Below is a small trained network, with its code and all its weights. Each question gives an input and a class and asks what happens when units are switched off, that is, made to give their printed mean instead of their output.

import numpy as np


def w(rows, s, z=0):
    codes = np.array(rows[::2]) - 128.0
    scale = np.full(codes.shape[1], s)
    scale[-1] = z or s
    return codes * scale


def f(y):
    return y / 2 * (1 + np.tanh(0.7978845608 * (y + 0.044715 * y**3)))


def log_softmax(a):
    a = a - a.max(-1, keepdims=True)
    return a - np.log(np.exp(a).sum(-1, keepdims=True))


def net(x, mask):
    res = np.array(x, float).reshape(1, 5) / 4 @ E
    y = f(res @ A[0][:, :-1].T + A[0][:, -1])
    res = res + np.where(mask, y, B[0][:, -1]) @ B[0][:, :-1]
    return log_softmax(res[-1] @ U[:, :-1].T + U[:, -1])


A, B = {}, {}
E = w([
[150,110,176,112,83,144,121,145,15,134,86,253],'x0',
[138,174,179,8,130,137,148,163,172,80,2,139],'x1',
[48,69,147,43,110,29,140,70,109,175,171,139],'x2',
[67,212,41,161,180,107,79,185,137,16,190,209],'x3',
[147,40,139,110,228,81,75,210,63,114,148,74],'x4',
],0.0079)
A[0] = w([
[163,190,96,202,58,181,131,118,155,138,140,89,240],'n0',
[192,165,128,188,134,197,87,135,129,95,100,176,251],'n1',
[152,174,183,98,121,131,169,182,117,94,34,137,226],'n2',
[83,126,91,89,84,67,138,43,138,140,185,140,238],'n3',
[67,124,101,140,197,64,2,243,100,49,170,159,204],'n4',
[175,59,220,108,95,96,135,79,124,207,106,73,197],'n5',
[119,141,174,51,75,100,200,66,141,136,66,141,191],'n6',
[93,126,52,193,192,100,92,135,181,131,202,62,223],'n7',
],0.0069,0.0028)
B[0] = w([
[103,150,88,254,136,155,180,42,150,98,84,112,224],'n0',
[148,176,74,166,127,209,76,115,105,84,92,146,228],'n1',
[192,174,107,83,119,182,85,158,211,159,96,118,222],'n2',
[77,145,202,135,147,73,149,130,113,211,181,200,211],'n3',
[133,154,106,123,224,75,44,179,65,41,131,181,254],'n4',
[133,45,138,106,81,142,86,141,72,126,119,23,243],'n5',
[102,105,164,8,34,110,143,104,173,171,112,179,222],'n6',
[130,165,152,176,245,5,159,118,146,141,112,94,243],'n7',
],0.0085,0.0094)
U = w([
[130,208,87,196,73,245,138,87,158,74,84,164,173],'0',
[172,204,137,37,84,160,113,183,215,126,68,176,76],'1',
[84,54,171,54,8,125,148,74,136,137,116,113,81],'2',
[120,158,112,99,182,83,37,217,70,17,150,210,165],'3',
[174,19,139,117,100,157,87,164,66,129,137,23,155],'4',
[177,121,99,175,154,148,119,126,83,71,132,118,2],'5',
[96,163,140,153,192,42,193,98,214,139,147,51,218],'6',
[29,127,171,130,68,85,172,78,70,176,255,203,76],'7',
],0.007,0.0018)

Each question gives the input, the list of numbers given to net, and the class t.
The units are the neurons (one row each of A and B). Each row of codes is followed by its name. A weight is (code - 128) times the scale printed after its matrix; where a second scale follows, it is the last column's (A, B and U).
mask holds one flag per neuron, in row order. A switched-off neuron (its flag False) gives its mean, the last column of its row in B, instead of its output. The means were averaged over made-up inputs and are rounded, as every weight is.
A unit's drop is (log p(t) with every unit on - log p(t) with that unit switched off) / (log p(t) with every unit on - log p(t) with every unit switched off).
The circuit of an input: a set's keep is (log p(t) with only the set's units on - log p(t) with every unit switched off) / (log p(t) with every unit on - log p(t) with every unit switched off). Starting from all 8 units, units are removed one at a time, each time the one whose removal leaves the highest keep (on an exact tie, the one counted first), for as long as the keep stays at least 0.8.
circuit, biggest first: the units of the circuit, biggest drop first
most important unit: the unit with the biggest drop
top k neurons: the k neurons with the biggest drops, biggest first
drop of u: that unit's drop, to one decimal
input [-3,4,1,-5,3], class 2: top 2 neurons	(n6 n4)
input [-6,5,-5,-1,1], class 0: circuit, biggest first	(n6 n3 n4 n7)
input [4,1,2,-4,1], class 2: circuit, biggest first	(n6 n4)
input [8,-8,5,-5,4], class 4: circuit, biggest first	(n5)
input [5,0,-7,-3,3], class 0: circuit, biggest first	(n1 n4)
input [6,0,3,2,-4], class 7: circuit, biggest first	(n3 n4)
input [4,4,8,-1,6], class 2: circuit, biggest first	(n6 n7)
input [-1,2,4,-3,3], class 2: top 2 neurons	(n4 n6)
input [6,-7,1,-8,-4], class 2: top 2 neurons	(n5 n6)
input [-6,-8,-8,5,-4], class 6: top 2 neurons	(n7 n2)
input [2,4,1,-3,-1], class 2: circuit, biggest first	(n4 n6)
input [6,0,0,-2,3], class 4: circuit, biggest first	(n4 n3 n5)
input [-1,0,4,-5,2], class 2: circuit, biggest first	(n4 n7)
input [6,6,-8,2,2], class 0: top 2 neurons	(n1 n6)
input [-2,-6,-3,2,-1], class 6: top neuron	(n7)
input [8,4,5,2,-3], class 1: top 3 neurons	(n2 n5 n0)
input [-8,6,4,-1,-3], class 2: drop of n6	0.3
input [6,4,-3,-1,0], class 1: drop of n0	0.2
input [2,1,-4,1,-1], class 0: drop of n0	0.0
input [-8,5,7,1,-7], class 7: most important unit	n3
